Below is a small trained network, with its code and all its weights. Each question gives an input and a class and asks what happens when units are switched off, that is, made to give their printed mean instead of their output.

import numpy as np


def w(rows, s, z=0):
    codes = np.array(rows[::2]) - 128.0
    scale = np.full(codes.shape[1], s)
    scale[-1] = z or s
    return codes * scale


def f(y):
    return np.maximum(y, 0)


def log_softmax(a):
    a = a - a.max(-1, keepdims=True)
    return a - np.log(np.exp(a).sum(-1, keepdims=True))


def net(x, mask):
    res = np.array(x, float).reshape(1, 8) / 4 @ E
    y = f(res @ A[0][:, :-1].T + A[0][:, -1])
    res = res + np.where(mask, y, B[0][:, -1]) @ B[0][:, :-1]
    return log_softmax(res[-1] @ U[:, :-1].T + U[:, -1])


A, B = {}, {}
E = w([
[152,243,161,69,114],'x0',
[196,137,143,174,138],'x1',
[108,92,178,112,183],'x2',
[95,117,158,148,80],'x3',
[114,89,176,107,77],'x4',
[96,156,100,121,152],'x5',
[116,176,130,156,62],'x6',
[105,183,221,169,148],'x7',
],0.011)
A[0] = w([
[143,91,54,200,117,117],'N0',
[130,107,165,148,72,98],'N1',
[210,117,198,86,109,101],'N2',
[132,78,78,11,112,253],'N3',
[75,84,176,176,149,179],'N4',
[90,124,90,124,25,220],'N5',
[154,163,75,90,207,155],'N6',
],0.011,0.005)
B[0] = w([
[255,105,134,183,12,207],'N0',
[183,193,66,100,172,172],'N1',
[159,204,126,106,47,190],'N2',
[86,100,178,33,211,255],'N3',
[110,146,171,67,208,209],'N4',
[169,252,136,66,119,234],'N5',
[193,168,88,54,235,212],'N6',
],0.0083,0.01)
U = w([
[163,159,136,166,8,159],'0',
[155,194,114,82,146,181],'1',
[184,11,67,156,151,106],'2',
[71,88,73,153,74,25],'3',
[64,78,147,81,155,225],'4',
[72,94,192,192,171,2],'5',
],0.011,0.0066)

Each question gives the input, the list of numbers given to net, and the class t.
The units are the neurons (one row each of A and B). Each row of codes is followed by its name. A weight is (code - 128) times the scale printed after its matrix; where a second scale follows, it is the last column's (A, B and U).
mask holds one flag per neuron, in row order. A switched-off neuron (its flag False) gives its mean, the last column of its row in B, instead of its output. The means were averaged over made-up inputs and are rounded, as every weight is.
A unit's drop is (log p(t) with every unit on - log p(t) with that unit switched off) / (log p(t) with every unit on - log p(t) with every unit switched off).
The circuit of an input: a set's keep is (log p(t) with only the set's units on - log p(t) with every unit switched off) / (log p(t) with every unit on - log p(t) with every unit switched off). Starting from all 7 units, units are removed one at a time, each time the one whose removal leaves the highest keep (on an exact tie, the one counted first), for as long as the keep stays at least 0.8.
units of the circuit, in order: the units of the circuit, biggest drop first
unit that matters most: the unit with the biggest drop
top k neurons: the k neurons with the biggest drops, biggest first
drop when u is switched off: that unit's drop, to one decimal
input [-8,-8,-6,0,2,7,3,-8], class 1: top 3 neurons : (N5 N3 N0)
input [1,-7,-3,7,7,-3,2,-6], class 1: units of the circuit, in order : (N5)
input [-2,-3,-8,-7,2,-6,1,1], class 0: top 4 neurons : (N6 N4 N0 N1)
input [-2,0,-2,4,8,2,6,2], class 1: top 2 neurons : (N1 N5)
input [-6,0,-1,2,-4,0,4,-6], class 0: top 2 neurons : (N0 N5)
input [-6,3,-6,-6,-4,4,1,6], class 2: units of the circuit, in order : (N5 N0)
input [-8,-4,-3,-3,-6,-4,-5,5], class 2: units of the circuit, in order : (N0 N5)
input [-1,6,-8,4,-7,5,-3,2], class 2: top 3 neurons : (N5 N2 N6)
input [8,-6,3,-8,6,-7,-4,-6], class 4: top 4 neurons : (N3 N5 N0 N1)
input [3,-3,-5,-1,5,1,-2,8], class 0: units of the circuit, in order : (N3 N6)
input [6,-4,-2,-5,8,-6,-6,-4], class 4: top 3 neurons : (N3 N0 N1)
input [4,6,0,-1,5,3,-4,7], class 0: top 4 neurons : (N3 N6 N2 N5)
input [4,3,5,-7,5,7,-6,-7], class 4: top 4 neurons : (N3 N5 N0 N1)
input [1,3,5,4,7,-8,7,-8], class 1: unit that matters most : N1
input [1,8,-8,0,-5,2,-2,1], class 2: units of the circuit, in order : (N5 N2 N0)
input [3,6,4,-3,8,1,-8,-6], class 4: top 3 neurons : (N3 N5 N0)
input [-5,4,-7,3,8,-7,-4,8], class 1: top 3 neurons : (N4 N1 N0)
input [0,6,4,8,-7,2,-5,8], class 5: units of the circuit, in order : (N5 N6)
input [-2,4,0,7,1,6,3,-2], class 0: top 3 neurons : (N3 N6 N0)
input [-1,0,-4,-1,7,-4,-8,1], class 4: units of the circuit, in order : (N5 N0)
input [-5,8,7,-1,-4,4,6,-4], class 2: units of the circuit, in order : (N5)
input [-4,4,-4,-4,-5,6,8,2], class 0: top 2 neurons : (N0 N3)
input [5,-4,5,-2,1,1,-5,-6], class 4: drop when N5 is switched off : 0.2
input [5,0,2,5,-4,-5,5,3], class 0: drop when N6 is switched off : 0.4
input [3,-1,5,-8,4,-5,-7,-4], class 4: drop when N5 is switched off : 0.6
